Below are the code and all the weights of a small trained network. Each question names an input and a target symbol and asks about switching units off, where a switched-off unit gives its printed mean instead of its output.

import numpy as np


def w(rows, s, z=0):
    codes = np.array(rows[::2]) - 128.0
    scale = np.full(codes.shape[1], s)
    scale[-1] = z or s
    return codes * scale


def norm(h):
    return h / np.sqrt((h * h).mean(-1, keepdims=True) + 1e-5)


def f(y):
    return np.maximum(y, 0)


def softmax(a):
    e = np.exp(a - a.max(-1, keepdims=True))
    return e / e.sum(-1, keepdims=True)


def log_softmax(a):
    a = a - a.max(-1, keepdims=True)
    return a - np.log(np.exp(a).sum(-1, keepdims=True))


def net(x, mask):
    ids = ['αβγδεζηθλμπστφψω'.index(c) for c in x.split()]
    T = len(ids)
    res = E[ids] + P[:T]
    q, k, v = (norm(res) @ M[0].T for M in (Q, K, V))
    z = softmax(np.where(np.tri(T) > 0, q @ k.T / 3**0.5, -1e9)) @ v
    res = res + np.where(mask[0], z, O[0][:, -1]) @ O[0][:, :-1]
    y = f(norm(res) @ A[0][:, :-1].T + A[0][:, -1])
    res = res + np.where(mask[1:9], y, B[0][:, -1]) @ B[0][:, :-1]
    return log_softmax(norm(res)[-1] @ U[:, :-1].T + U[:, -1])


Q, K, V, O, A, B = {}, {}, {}, {}, {}, {}
E = w([
[171,96,189,93,122,80,59,199],'α',
[97,148,151,111,131,99,144,125],'β',
[166,127,161,89,97,144,50,128],'γ',
[37,138,127,115,110,128,139,148],'δ',
[71,112,126,85,154,104,218,183],'ε',
[117,180,77,124,145,151,161,178],'ζ',
[151,127,134,158,132,94,121,145],'η',
[95,134,147,77,147,249,116,172],'θ',
[97,151,142,145,77,139,143,118],'λ',
[163,145,148,170,153,202,194,4],'μ',
[105,108,125,124,82,128,127,168],'π',
[203,164,93,148,89,73,92,142],'σ',
[84,121,142,64,70,39,206,101],'τ',
[149,114,94,164,254,159,207,129],'φ',
[173,82,60,114,116,163,93,78],'ψ',
[137,130,87,179,167,169,108,114],'ω',
],0.0039)
P = w([
[120,149,94,101,121,137,144,140],'0',
[166,122,145,77,190,118,248,35],'1',
[153,92,136,117,99,169,65,231],'2',
[93,208,90,128,80,107,152,100],'3',
[153,127,145,91,183,116,245,25],'4',
[143,98,149,137,93,171,55,241],'5',
[92,210,94,129,84,99,142,93],'6',
[155,125,143,96,174,114,246,24],'7',
[139,94,154,151,93,173,46,254],'8',
[87,213,96,137,82,96,141,97],'9',
[154,132,149,98,174,115,250,26],'10',
],0.0023)
Q[0] = w([
[154,172,98,112,136,171,115,39],'H0',
[181,115,183,11,87,116,117,107],'H0',
[88,254,130,173,75,123,57,119],'H0',
],0.0082)
K[0] = w([
[139,202,100,107,165,164,112,37],'H0',
[160,184,187,3,56,64,142,102],'H0',
[129,111,204,185,124,185,23,85],'H0',
],0.0071)
V[0] = w([
[154,41,118,72,234,224,184,100],'H0',
[143,3,78,67,177,96,63,202],'H0',
[148,195,247,178,154,141,91,160],'H0',
],0.0018)
O[0] = w([
[69,180,151,251,64,87,133,113,218],'H0',
[97,185,106,88,181,111,32,37,2],'H0',
[190,191,185,111,186,158,156,151,53],'H0',
],0.0022,0.00065)
A[0] = w([
[178,78,253,178,140,155,103,159,101],'N0',
[85,94,174,105,112,93,174,143,86],'N1',
[158,43,183,188,184,74,118,143,3],'N2',
[175,147,149,144,119,167,141,56,134],'N3',
[126,144,101,140,211,135,185,104,153],'N4',
[90,162,96,162,132,204,96,171,134],'N5',
[188,96,139,148,110,98,52,135,191],'N6',
[123,189,80,161,98,120,73,106,16],'N7',
],0.0049,0.0019)
B[0] = w([
[35,176,19,108,112,77,120,53,203],'N0',
[191,127,111,185,146,179,76,117,204],'N1',
[197,229,73,99,97,253,135,145,154],'N2',
[117,128,136,126,171,91,102,227,238],'N3',
[101,114,141,113,67,121,35,149,254],'N4',
[208,95,190,146,158,63,154,77,208],'N5',
[86,120,143,178,163,167,213,113,219],'N6',
[40,136,219,77,108,161,83,97,165],'N7',
],0.0041,0.0028)
U = w([
[184,198,43,94,171,193,204,70,162],'α',
[162,107,225,132,137,52,18,90,116],'β',
[70,155,144,31,221,33,153,141,125],'γ',
[63,93,109,129,66,224,64,33,60],'δ',
[37,1,129,123,138,98,215,154,21],'ε',
[50,157,60,79,72,159,144,245,83],'ζ',
[242,199,74,141,117,177,29,158,143],'η',
[111,153,209,33,138,238,103,153,166],'θ',
[121,185,191,232,67,167,176,205,80],'λ',
[169,139,220,152,206,158,202,25,147],'μ',
[201,70,89,189,84,217,158,87,160],'π',
[247,153,113,141,164,25,168,177,156],'σ',
[144,129,123,89,40,48,216,31,123],'τ',
[125,87,98,131,246,159,168,223,148],'φ',
[182,48,47,72,109,82,58,120,252],'ψ',
[89,120,89,203,146,68,13,171,130],'ω',
],0.009,0.0028)

Each question gives the input, a string of symbols that net reads in full, and the target symbol t.
The units are the heads (3 rows each of Q, K, V and O) and the neurons (one row each of A and B). Each row of codes is followed by its name. A weight is (code - 128) times the scale printed after its matrix; where a second scale follows, it is the last column's (O, A, B and U).
mask holds one flag per unit, heads first, then neurons. A switched-off unit (its flag False) gives its mean, the last column of its rows in O or B, instead of its output. The means were averaged over made-up inputs and are rounded, as every weight is.
A unit's drop is (log p(t) with every unit on - log p(t) with that unit switched off) / (log p(t) with every unit on - log p(t) with every unit switched off).
The circuit of an input: a set's keep is (log p(t) with only the set's units on - log p(t) with every unit switched off) / (log p(t) with every unit on - log p(t) with every unit switched off). Starting from all 9 units, units are removed one at a time, each time the one whose removal leaves the highest keep (on an exact tie, the one counted first), for as long as the keep stays at least 0.8.
units of the circuit, in order: the units of the circuit, biggest drop first
unit that matters most: the unit with the biggest drop
top k neurons: the k neurons with the biggest drops, biggest first
drop of u: that unit's drop, to one decimal
input ε β ε φ α φ β ω τ τ β, target β: units of the circuit, in order : (N4 N1 N6)
input ψ η ε μ τ θ μ μ μ π, target λ: top neuron : (N0)
input μ λ γ τ μ η τ σ δ, target β: units of the circuit, in order : (N5 H0)
input ψ η π γ η, target η: units of the circuit, in order : (N2 N4)
input μ λ τ, target ψ: units of the circuit, in order : (N1 H0)
input φ τ α μ ψ σ η β λ, target τ: units of the circuit, in order : (N0 N5 N3 N4)
input α ψ σ τ λ ψ ψ, target δ: top 3 neurons : (N7 N0 N4)
input μ τ β δ μ λ η, target λ: top 2 neurons : (N0 N5)
input ψ η γ ε π φ, target η: top 4 neurons : (N2 N4 N6 N5)
input λ ψ δ, target β: units of the circuit, in order : (N5 N6)
input γ δ α, target ζ: top 2 neurons : (N0 N6)
input π β λ μ δ μ ζ, target λ: units of the circuit, in order : (H0 N0)
input φ γ μ φ ζ η μ δ ω σ ζ, target ζ: top 2 neurons : (N4 N5)
input ω λ λ τ β ζ, target σ: units of the circuit, in order : (N5)
input η τ α β σ φ φ λ, target λ: units of the circuit, in order : (N3 N5 N0)
input β σ ψ, target π: top 2 neurons : (N6 N3)
input γ τ λ ω, target β: top 2 neurons : (N5 N7)
input μ φ μ ω σ π π β, target β: top 4 neurons : (N4 N1 N6 N0)
input ε ω η γ α η δ θ τ, target ψ: top 3 neurons : (N1 N6 N3)
input α ω γ λ η δ φ, target ω: top neuron : (N4)
input μ μ π ψ λ η γ ψ, target ψ: top 2 neurons : (N3 N6)
input ψ μ ζ γ λ, target λ: top 4 neurons : (N3 N5 N0 N1)
input γ η θ γ η ζ π ψ ε, target φ: drop of N1 : 0.4
input ψ τ σ σ α, target α: drop of N7 : 0.0
input α σ μ η λ ζ ζ α η σ π, target π: drop of N3 : 0.1
input δ α μ ψ ε, target ε: drop of N4 : 1.0
input σ σ ψ ψ ω μ, target ω: unit that matters most : N3
